In the rows, zero is written as 128.
Facts:
K87 Φ K876
K385 Φ K651
K349 Φ K645
K637 Φ K44,K163
K846 Φ K919
K484 Φ K624,K2
K26 Φ K381
K865 Φ K842,K429
K634 Φ K648
K338 Φ K196
K801 Φ K975,K668
K774 Φ K113
K84 Φ K893
K723 Φ K378
K994 Φ K248
K714 Φ K451,K946
K248 Φ K934,K945
K549 Φ K60
K321 Φ K458,K615
K474 Φ K693
K530 Φ K120
K924 Φ K466
K47 Φ K637
K170 Φ K787
K548 Φ K945
K693 Φ K880
K571 Φ K813,K115,K349
K741 Φ K23
K953 Φ K196
K429 Φ K841,K108
K555 Φ K909
K63 Φ K165
K863 Φ K580
K345 Φ K336
K436 Φ K135
K196 Φ K953
K880 Φ K474
K708 Φ K935
K50 Φ K824
K579 Φ K385
K445 Φ K200
K209 Φ K615
K88 Φ K742
K234 Φ K893
K668 Φ K634
K842 Φ K108
K351 Φ K345,K353
K934 Φ K549,K60
K160 Φ K292,K526
K870 Φ K295
K200 Φ K557
K381 Φ K771
K177 Φ K400,K113
K458 Φ K321,K209
K466 Φ K771
K7 Φ K909
K557 Φ K200,K445
K109 Φ K434
K371 Φ K933
K580 Φ K863
Ξ:
K87 > K370 > K876
K400 > K104 > K177 > K113 > K774
K94 > K644 > K895
K723 > K701 > K980 > K378
K474 > K880 > K693
K924 > K562 > K466 > K26 > K771 > K381
K841 > K842 > K865 > K429 > K108
K292 > K160 > K526 > K103
K953 > K338 > K196 > K995
K555 > K909 > K893 > K84 > K7 > K234
K863 > K326 > K580
K345 > K336 > K351 > K353
K436 > K135 > K697
K50 > K824 > K565
K579 > K651 > K385
K919 > K846
K451 > K714 > K946
K88 > K322 > K742 > K23 > K741
K668 > K239 > K634 > K801 > K648 > K189 > K975
K934 > K248 > K994 > K770 > K412 > K945 > K60 > K549 > K548
K870 > K295 > K170 > K787
K44 > K163 > K47 > K637
K200 > K557 > K445 > K745 > K578
K434 > K933 > K371 > K935 > K619 > K109 > K708
K278 > K63 > K165
K813 > K349 > K571 > K660 > K220 > K57 > K115 > K645
K120 > K530
K2 > K624 > K484
K458 > K425 > K209 > K615 > K321
[K616,K307,K52,K876,K400,K385,K108,K349,K220,K353,K846,K609,K484,K26,K634,K787,K338,K242,K801,K60,K824,K526,K774,K84,K113,K994,K770,K248,K321,K165,K474,K715,K57,K565,K841,K548,K693,K292,K571,K741,K399,K956,K163,K19,K198,K378,K555,K302,K863,K135,K742,K322,K436,K880,K771,K578,K316,K992,K50,K919,K645,K562,K445,K209,K945,K451,K902,K88,K893,K234,K668,K615,K351,K934,K870,K370,K218,K995,K104,K524,K295,K975,K398,K710,K651,K425,K23,K189,K120,K2,K584,K439,K7,K557,K648,K541] ψ 520
[K559,K87,K935,K644,K94,K624,K619,K637,K865,K875,K296,K713,K305,K723,K745,K769,K150,K714,K549,K530,K924,K103,K47,K170,K326,K953,K429,K63,K946,K836,K345,K196,K708,K750,K115,K660,K239,K579,K980,K933,K909,K842,K895,K412,K701,K160,K336,K697,K44,K200,K434,K424,K705,K278,K813,K381,K505,K177,K458,K466,K109,K371,K580] ψ 828
[K876,K87,K370] ρ K584
[K400,K774,K113,K104,K177] ρ K713
[K385,K579,K651] ρ K559
[K108,K865,K841,K429,K842] ρ K302
[K349,K220,K57,K571,K115,K660,K645,K813] ρ K242
[K935,K619,K708,K933,K434,K109,K371] ρ K836
[K644,K94,K895] ρ K750
[K353,K345,K351,K336] ρ K19
[K624,K484,K2] ρ K218
[K637,K47,K163,K44] ρ K52
[K846,K919] ρ K316
[K26,K924,K771,K562,K381,K466] ρ K307
[K634,K801,K239,K668,K975,K189,K648] ρ K710
[K787,K170,K870,K295] ρ K296
[K338,K953,K196,K995] ρ K616
[K60,K994,K770,K248,K549,K548,K945,K412,K934] ρ K609
[K824,K565,K50] ρ K398
[K526,K103,K292,K160] ρ K524
[K84,K555,K893,K234,K909,K7] ρ K305
[K723,K378,K980,K701] ρ K715
[K745,K578,K445,K200,K557] ρ K399
[K714,K946,K451] ρ K150
[K321,K209,K615,K425,K458] ρ K992
[K165,K63,K278] ρ K439
[K474,K693,K880] ρ K198
[K530,K120] ρ K875
[K741,K742,K322,K88,K23] ρ K541
[K326,K863,K580] ρ K705
[K135,K436,K697] ρ K956
[K902] ρ K769
[K505] ρ K424

Known rows:
K708: 107 126 148 138 146 126 125 145 126 102 135 127 108 148 114 124 128 104 99 89 118 152 127 116 157 128 119 101 159 130 101 132 107 165 123 152 138 132 115
K398: 139 161 101 116 127 142 150 107 97 118 103 134 155 117 140 124 127 113 148 158 163 124 141 112 127 125 135 123 121 130 172 133 122 136 121 141 146 120 138
K163: 141 117 147 138 115 122 118 116 147 136 121 132 115 117 142 121 111 135 125 142 129 117 133 137 115 137 128 146 127 123 121 128 130 133 125 108 115 126 131
K150: 138 168 105 111 122 136 161 124 100 118 113 134 175 137 134 117 136 119 139 138 168 133 147 117 121 124 142 119 122 129 173 121 114 137 130 136 156 129 130
K7: 120 117 127 126 133 124 115 134 110 119 125 124 100 124 112 146 127 111 120 108 110 140 109 111 156 125 114 113 157 139 97 150 123 128 122 136 111 122 133
K109: 113 124 143 131 136 120 124 145 120 110 136 125 111 147 110 129 131 109 103 88 117 152 121 115 154 126 119 106 160 134 99 133 109 151 124 143 131 130 120
K160: 148 109 133 126 134 117 137 154 149 134 139 137 134 134 121 142 129 141 134 110 141 126 143 124 124 118 127 125 113 92 122 134 116 126 142 119 112 127 120
K429: 103 120 145 115 131 160 147 122 109 172 139 127 97 129 117 128 150 131 115 100 116 148 99 115 107 134 95 94 91 146 118 129 91 90 119 153 133 132 117
K177: 133 108 129 128 141 112 136 149 133 141 139 135 147 132 105 142 128 149 114 114 124 122 136 120 133 121 126 105 122 112 118 131 127 113 144 134 119 135 118
K578: 116 125 133 128 124 127 115 125 110 121 123 121 99 126 120 137 125 111 114 114 107 141 106 119 150 132 117 122 160 150 98 142 126 130 120 130 117 126 134
K524: 139 161 102 116 126 142 149 107 98 118 103 134 155 116 139 123 127 113 147 159 162 124 141 112 127 125 135 122 121 129 172 133 122 137 121 141 146 120 138
K26: 132 112 125 127 126 117 110 137 116 127 121 130 124 120 107 142 123 133 121 118 111 127 119 118 147 120 117 110 153 141 98 146 128 118 124 125 103 124 135
K893: 124 116 149 139 118 117 118 105 131 148 122 129 125 116 130 117 108 143 100 148 109 114 123 134 122 145 128 130 134 146 119 121 144 119 125 125 125 134 130
K634: 138 108 146 139 122 113 108 121 137 139 118 138 138 114 117 117 106 151 107 140 116 110 134 129 130 130 123 114 138 138 112 128 133 126 121 123 114 129 132
K209: 129 110 138 137 130 119 120 118 130 143 123 132 128 114 122 130 113 144 111 141 114 113 127 126 130 134 125 120 130 132 117 131 140 118 129 128 118 131 129
K935: 120 126 150 124 106 105 122 127 119 142 133 123 132 143 114 116 124 132 94 109 110 139 113 129 129 140 125 121 157 159 105 116 129 120 126 121 129 136 129
K385: 128 110 134 136 133 120 124 119 129 144 125 132 126 114 122 133 116 142 112 141 114 113 126 125 132 134 125 120 126 129 119 131 140 115 130 132 118 131 128

Rows:
No name comes twice in this set of rows, the named rows included.
143 118 160 131 109 108 127 129 152 143 134 133 132 138 133 112 115 141 112 122 134 127 137 137 110 137 130 139 125 120 123 113 122 134 131 110 126 131 123 | K933
127 117 133 133 130 126 117 124 134 130 128 127 113 119 127 131 123 129 126 132 119 124 124 129 131 129 122 130 130 128 119 133 132 127 125 127 120 124 129 | K902
124 116 158 124 128 160 151 120 143 172 138 136 98 125 139 119 139 141 128 115 138 136 122 128 87 135 102 116 66 112 134 122 87 107 122 138 132 129 113 | K842
130 111 132 129 135 114 135 144 133 141 137 134 149 134 110 135 126 150 110 117 122 122 136 124 129 125 129 110 126 120 118 126 128 116 141 130 121 137 119 | K47
96 124 83 132 166 115 175 139 110 133 152 102 93 96 125 214 121 122 138 152 106 116 114 120 160 139 140 133 131 82 133 182 173 97 198 137 104 120 102 | K571
133 116 142 133 123 112 125 141 137 138 131 137 156 135 111 120 119 154 102 118 121 120 139 134 125 127 131 112 138 133 113 121 126 123 136 120 122 140 122 | K466
119 122 130 129 127 125 113 131 110 116 123 123 103 125 116 139 126 112 117 111 109 140 111 117 152 127 117 118 164 147 95 147 125 132 120 129 113 125 134 | K321
108 134 159 150 127 134 100 118 126 96 114 128 99 130 131 101 111 106 94 116 108 141 125 131 152 137 121 115 177 159 95 131 114 177 104 136 134 131 128 | K975
105 137 103 135 141 120 169 129 127 129 146 102 81 100 152 193 115 116 145 156 117 121 118 139 139 148 145 164 133 86 136 171 164 117 191 111 107 118 106 | K349
130 125 138 129 121 116 114 147 160 121 148 125 140 139 123 111 136 140 146 113 130 129 138 153 105 117 131 137 118 121 131 111 125 136 130 117 133 122 118 | K345
126 110 124 125 131 117 117 131 114 134 126 126 114 119 108 148 125 127 121 120 111 128 112 112 147 125 116 112 146 136 104 145 132 112 127 133 108 123 134 | K84
118 133 146 134 106 125 102 119 114 114 113 124 110 129 126 113 117 117 103 119 104 139 112 135 141 137 122 128 180 173 91 133 126 143 111 114 119 131 137 | K771

Now the same nodes, written a new way:
Known rows:
K771: 134 121 122 124 127 129 130 135 123 128 125 118 129 143 115 114 123 130 134 127 126 124 124 132 121 139 119 130 125 126 136 121
K44: 138 132 133 98 130 116 131 120 135 137 132 133 127 122 120 132 132 127 132 120 132 144 134 144 129 128 144 130 120 133 119 130
K23: 132 122 126 115 126 133 124 131 131 115 125 125 127 134 106 116 124 126 131 129 121 132 134 142 121 130 128 127 129 129 127 124
K841: 139 132 134 123 131 118 135 117 131 144 124 130 127 126 127 126 127 133 131 118 128 139 120 137 127 128 124 134 114 124 128 135
K429: 129 116 125 117 121 148 130 141 127 125 128 131 131 140 131 126 132 130 137 127 134 120 131 128 130 133 111 127 123 134 138 118
K305: 119 132 124 162 137 86 125 134 116 139 132 121 131 128 152 159 124 121 115 133 132 104 133 131 131 116 115 120 138 130 121 141
K980: 132 123 127 102 122 123 123 130 130 127 130 129 125 130 113 124 131 128 134 128 122 135 135 135 129 127 138 122 129 136 121 129
K715: 115 137 128 164 140 101 120 127 121 121 131 123 131 119 140 151 119 116 109 138 126 111 134 136 126 114 126 124 145 122 118 139
K580: 126 119 130 112 117 149 128 135 125 132 128 135 130 134 135 127 134 130 136 127 131 125 125 120 134 127 117 125 123 133 135 125
K863: 129 132 140 104 130 155 132 115 135 125 128 140 131 120 128 128 129 125 129 124 136 139 125 133 129 124 133 138 121 122 132 122
K634: 127 118 135 119 121 154 127 126 128 128 122 133 129 136 129 125 129 133 133 127 126 125 121 117 128 124 114 129 126 125 138 127
K895: 134 121 125 118 120 118 127 134 125 138 126 127 126 135 125 124 132 133 136 125 123 130 128 129 130 129 123 122 123 136 126 133
K846: 127 127 136 128 124 148 131 120 129 135 123 134 128 127 136 125 131 134 131 125 128 132 116 110 132 125 124 132 123 123 135 130
K875: 118 134 122 169 137 86 125 136 116 138 133 122 131 125 155 156 124 121 115 134 132 104 133 131 132 118 114 120 137 130 120 142
K336: 132 129 130 99 124 118 125 122 131 136 131 131 125 124 116 127 133 129 133 125 124 141 131 127 131 127 150 125 128 134 120 131
K115: 128 131 101 137 133 118 134 145 121 115 136 117 128 138 119 97 130 121 141 133 130 139 129 122 131 146 172 132 135 130 125 114
K398: 118 136 126 180 139 95 125 131 116 132 128 121 131 124 152 151 119 120 112 135 128 105 127 130 127 115 109 124 138 121 123 143

Rows:
No name comes twice in this set of rows, the named rows included.
141 128 134 105 129 109 136 120 130 151 129 131 127 130 129 136 132 134 134 116 133 136 127 138 129 129 129 130 115 132 126 133 | K434
136 117 120 112 126 117 131 139 124 133 129 118 128 146 116 124 129 133 137 125 130 122 131 133 124 141 125 126 126 135 133 120 | K619
123 129 139 107 123 158 127 117 131 125 127 138 129 122 124 123 130 127 129 129 128 136 122 117 131 123 140 133 129 123 132 125 | K880
126 134 103 146 136 126 133 139 121 111 132 116 128 137 116 91 126 121 138 135 126 140 121 115 126 145 173 136 137 121 129 115 | K645
112 156 126 195 127 122 116 134 130 122 135 119 121 82 147 137 116 123 86 144 125 112 136 136 127 149 85 117 125 132 121 132 | K609
136 138 118 130 134 113 136 131 131 127 132 138 129 120 135 114 134 119 141 123 130 156 131 145 137 125 157 132 117 131 113 133 | K813

The same nodes again, as new rows of numbers:
Known rows:
K434: 99 119 114 125 152 134 109 120 79 131 130 109 121 130 149 137 150 114 119 130 127 148 158 107 107 142 120 124
K745: 138 129 130 114 133 119 126 125 95 145 114 143 136 140 121 130 102 105 131 140 128 132 137 116 134 131 138 132
K668: 104 139 133 134 131 130 135 116 123 123 141 106 110 147 133 131 155 109 110 126 138 151 137 125 120 162 112 122
K902: 129 131 139 133 131 126 138 123 122 131 125 123 120 137 118 125 126 107 127 127 129 122 127 135 125 133 125 125
K88: 117 142 128 132 136 123 127 109 141 132 160 106 115 121 124 127 157 105 123 121 139 138 131 142 118 126 106 122
K113: 131 133 147 126 120 124 133 132 110 134 107 130 124 174 114 126 94 89 110 139 126 125 130 102 121 167 144 126
K439: 135 107 121 130 111 144 116 148 207 104 127 129 144 124 146 128 128 164 157 108 130 142 101 141 133 143 139 126
K326: 121 134 127 132 140 136 150 123 104 138 135 132 128 106 139 131 139 132 119 137 128 126 127 129 122 112 119 124
K524: 135 105 123 127 114 145 111 145 207 106 133 130 140 127 142 126 134 161 161 108 129 141 100 135 131 146 140 125
K742: 119 118 151 135 127 130 129 132 105 135 121 122 108 126 114 129 102 106 137 136 119 120 131 114 104 147 122 122
K84: 140 137 143 124 124 114 147 122 136 153 139 131 122 146 94 117 107 76 146 135 141 122 123 136 134 141 128 124
K870: 122 134 126 132 142 123 128 106 137 130 158 111 115 117 128 124 162 110 131 113 136 136 140 147 121 121 107 130
K787: 134 138 153 124 126 124 134 130 111 127 103 130 120 167 122 132 89 111 118 136 122 126 128 117 128 165 145 130
K189: 136 120 138 119 119 118 151 135 108 149 119 122 131 172 105 125 114 103 154 130 130 105 158 154 148 131 132 120
K160: 117 148 124 130 131 129 149 120 122 142 151 132 130 111 128 126 142 120 113 143 141 130 116 123 128 117 116 120
K578: 144 127 136 119 127 117 140 129 115 147 117 131 131 167 106 122 106 91 133 130 129 112 138 138 136 137 141 126
K813: 148 161 120 128 138 132 60 109 80 111 107 109 109 77 157 129 105 165 53 115 110 117 134 81 120 109 151 142

Rows:
No name comes twice in this set of rows, the named rows included.
149 137 141 119 129 110 146 121 131 154 134 132 131 159 101 119 108 99 151 126 134 112 139 161 143 118 129 125 | K7
141 130 133 117 111 110 145 130 130 154 135 127 133 160 94 119 122 96 142 131 139 100 141 153 152 114 126 120 | K234
128 119 137 115 146 123 132 131 70 144 101 135 131 145 133 137 89 119 152 134 118 134 152 120 124 135 136 130 | K935
110 137 144 126 121 127 106 135 92 129 114 129 115 125 137 139 93 140 118 154 124 136 123 91 120 154 126 122 | K946
133 130 125 111 134 118 132 134 86 154 113 138 143 160 123 129 100 108 139 139 131 127 147 128 144 127 136 125 | K619
183 158 134 123 103 115 93 126 115 138 100 120 119 122 97 108 79 127 85 120 120 74 132 110 151 101 164 136 | K57
116 103 113 117 124 146 116 148 173 117 122 133 151 123 158 137 130 178 184 120 134 161 118 126 138 150 132 119 | K836
113 135 135 129 148 137 143 126 92 136 131 124 125 112 145 137 126 140 122 141 122 128 133 128 111 124 120 120 | K909
124 148 126 129 139 127 150 117 119 139 151 132 132 100 136 127 142 133 124 137 139 130 118 132 134 104 112 121 | K63
113 129 117 151 133 116 161 119 138 108 150 148 138 130 122 133 191 110 72 142 120 110 107 162 107 73 121 148 | K248
123 100 79 149 107 114 113 142 229 61 143 167 180 137 146 140 227 147 78 131 111 121 74 188 117 49 145 172 | K609
174 147 122 117 114 121 71 136 64 133 83 123 128 105 126 121 75 178 89 123 103 74 156 107 159 77 164 139 | K115
120 121 84 128 111 95 116 141 98 117 117 151 159 148 120 137 172 152 97 150 117 89 150 180 158 36 131 151 | K549
184 162 141 122 115 119 96 119 118 140 103 127 117 122 101 108 67 114 70 121 119 83 118 95 141 114 168 137 | K220
135 125 120 137 127 101 136 123 132 115 130 152 145 153 108 130 152 80 85 143 118 110 116 151 117 89 142 158 | K770

